Below is a small trained network, with its code and all its weights. Each question gives an input and a target symbol and asks what happens when units are switched off, that is, made to give their printed mean instead of their output.

import numpy as np


def w(rows, s, z=0):
    codes = np.array(rows[::2]) - 128.0
    scale = np.full(codes.shape[1], s)
    scale[-1] = z or s
    return codes * scale


def norm(h):
    return h / np.sqrt((h * h).mean(-1, keepdims=True) + 1e-5)


def f(y):
    return y / 2 * (1 + np.tanh(0.7978845608 * (y + 0.044715 * y**3)))


def softmax(a):
    e = np.exp(a - a.max(-1, keepdims=True))
    return e / e.sum(-1, keepdims=True)


def log_softmax(a):
    a = a - a.max(-1, keepdims=True)
    return a - np.log(np.exp(a).sum(-1, keepdims=True))


def net(x, mask):
    ids = ['ΓΠΦβηλμσψω'.index(c) for c in x.split()]
    T = len(ids)
    res = E[ids] + P[:T]
    u = 0
    for l in range(2):
        q, k, v = (norm(res) @ M[l].T for M in (Q, K, V))
        z = softmax(np.where(np.tri(T) > 0, q @ k.T / 2**0.5, -1e9)) @ v
        res = res + np.where(mask[u], z, O[l][:, -1]) @ O[l][:, :-1]
        u += 1
        y = f(norm(res) @ A[l][:, :-1].T + A[l][:, -1])
        res = res + np.where(mask[u : u + 8], y, B[l][:, -1]) @ B[l][:, :-1]
        u += 8
    return log_softmax(norm(res)[-1] @ U[:, :-1].T + U[:, -1])


Q, K, V, O, A, B = {}, {}, {}, {}, {}, {}
E = w([
[117,4,187],'Γ',
[49,168,155],'Π',
[68,137,34],'Φ',
[165,190,95],'β',
[123,97,210],'η',
[137,91,138],'λ',
[72,6,112],'μ',
[32,135,111],'σ',
[164,93,165],'ψ',
[126,162,172],'ω',
],0.02)
P = w([
[123,48,253],'0',
[141,71,242],'1',
[137,79,231],'2',
[129,99,210],'3',
[110,105,198],'4',
[102,109,189],'5',
[100,115,180],'6',
[97,119,173],'7',
[97,125,167],'8',
[87,122,163],'9',
[92,124,165],'10',
[86,135,168],'11',
],0.0047)
Q[0] = w([
[255,72,37],'L0H0',
[40,252,36],'L0H0',
],0.0083)
K[0] = w([
[115,90,247],'L0H0',
[154,168,53],'L0H0',
],0.014)
V[0] = w([
[52,71,254],'L0H0',
[4,98,92],'L0H0',
],0.0045)
O[0] = w([
[23,255,160,254],'L0H0',
[55,112,110,218],'L0H0',
],0.0088,0.0023)
A[0] = w([
[92,217,144,126],'L0N0',
[131,146,59,152],'L0N1',
[72,58,5,168],'L0N2',
[123,160,112,58],'L0N3',
[100,141,148,111],'L0N4',
[133,123,150,180],'L0N5',
[161,119,27,1],'L0N6',
[86,20,137,159],'L0N7',
],0.012,0.0034)
B[0] = w([
[154,221,152,211],'L0N0',
[210,50,188,135],'L0N1',
[170,72,57,232],'L0N2',
[115,109,104,116],'L0N3',
[110,152,55,174],'L0N4',
[105,125,6,156],'L0N5',
[74,68,120,128],'L0N6',
[232,254,133,253],'L0N7',
],0.0055,0.006)
Q[1] = w([
[11,112,237],'L1H0',
[52,66,92],'L1H0',
],0.012)
K[1] = w([
[184,223,53],'L1H0',
[1,182,188],'L1H0',
],0.0077)
V[1] = w([
[162,253,115],'L1H0',
[84,188,140],'L1H0',
],0.0061)
O[1] = w([
[180,166,55,247],'L1H0',
[156,57,254,253],'L1H0',
],0.0057,0.0028)
A[1] = w([
[38,118,137,192],'L1N0',
[209,119,104,48],'L1N1',
[250,175,100,191],'L1N2',
[108,31,106,189],'L1N3',
[112,172,98,251],'L1N4',
[117,202,159,147],'L1N5',
[90,131,177,142],'L1N6',
[156,156,145,55],'L1N7',
],0.012,0.0026)
B[1] = w([
[175,83,133,223],'L1N0',
[118,157,156,148],'L1N1',
[170,201,71,213],'L1N2',
[177,111,254,164],'L1N3',
[212,135,29,207],'L1N4',
[173,86,140,254],'L1N5',
[152,52,98,196],'L1N6',
[57,115,139,137],'L1N7',
],0.0086,0.0059)
U = w([
[108,141,86,20],'Γ',
[17,226,173,163],'Π',
[201,9,69,225],'Φ',
[241,229,56,185],'β',
[128,121,141,66],'η',
[224,96,115,64],'λ',
[103,202,88,2],'μ',
[36,70,16,203],'σ',
[128,83,218,197],'ψ',
[163,216,167,57],'ω',
],0.014,0.0047)

Each question gives the input, a string of symbols that net reads in full, and the target symbol t.
The units are the heads (2 rows each of Q, K, V and O) and the neurons (one row each of A and B). Each row of codes is followed by its name. A weight is (code - 128) times the scale printed after its matrix; where a second scale follows, it is the last column's (O, A, B and U).
mask holds one flag per unit, layer by layer, with each layer's heads first. A switched-off unit (its flag False) gives its mean, the last column of its rows in O or B, instead of its output. The means were averaged over made-up inputs and are rounded, as every weight is.
A unit's drop is (log p(t) with every unit on - log p(t) with that unit switched off) / (log p(t) with every unit on - log p(t) with every unit switched off).
The circuit of an input: a set's keep is (log p(t) with only the set's units on - log p(t) with every unit switched off) / (log p(t) with every unit on - log p(t) with every unit switched off). Starting from the 12 units with the biggest drops (on a tie, the unit counted first), units are removed one at a time, each time the one whose removal leaves the highest keep (on an exact tie, the one counted first), for as long as the keep stays at least 0.8.
circuit, biggest first: the units of the circuit, biggest drop first
k most important neurons: the k neurons with the biggest drops, biggest first
k most important neurons of layer l: the k neurons of layer l with the biggest drops, biggest first
drop of u: that unit's drop, to one decimal
input ψ σ β Π ψ, target β: circuit, biggest first -> [L1H0 L1N2]
input ω Π μ, target ψ: circuit, biggest first -> [L1N3 L1N4]
input β Φ Π σ η Γ σ, target Φ: circuit, biggest first -> [L0H0]
input ω Γ η β σ, target β: circuit, biggest first -> [L0N7 L0H0]
input σ Π Γ λ Γ μ Γ η Φ σ ω, target Φ: circuit, biggest first -> [L0H0 L0N7 L1N6]
input Γ σ Φ Π, target Φ: circuit, biggest first -> [L0H0 L1N0]
input Π σ Π Π ψ, target ψ: 2 most important neurons of layer 0 -> [L0N7 L0N2]
input σ β Φ σ, target Φ: 3 most important neurons -> [L0N0 L1N2 L0N7]
input σ Γ Φ ψ μ σ ψ ω Γ ω, target Φ: 2 most important neurons -> [L0N7 L1N2]
input σ σ ω λ σ Φ σ σ Π Π, target Φ: 2 most important neurons -> [L1N0 L1N2]
input Π Π ψ Π λ β ψ, target β: 3 most important neurons of layer 1 -> [L1N2 L1N0 L1N3]
input λ σ μ Φ λ Π λ Φ Γ, target ψ: drop of L1N0 -> 0.0
input β η λ σ η σ λ, target β: drop of L1H0 -> 1.3
input σ Π σ Φ Γ Π Π η λ β Π, target β: drop of L0H0 -> 0.2
input σ σ η β σ, target β: drop of L0H0 -> 1.0
input Π Π σ σ ψ Γ η λ η μ, target ψ: most important neuron of layer 1 -> [L1N3]
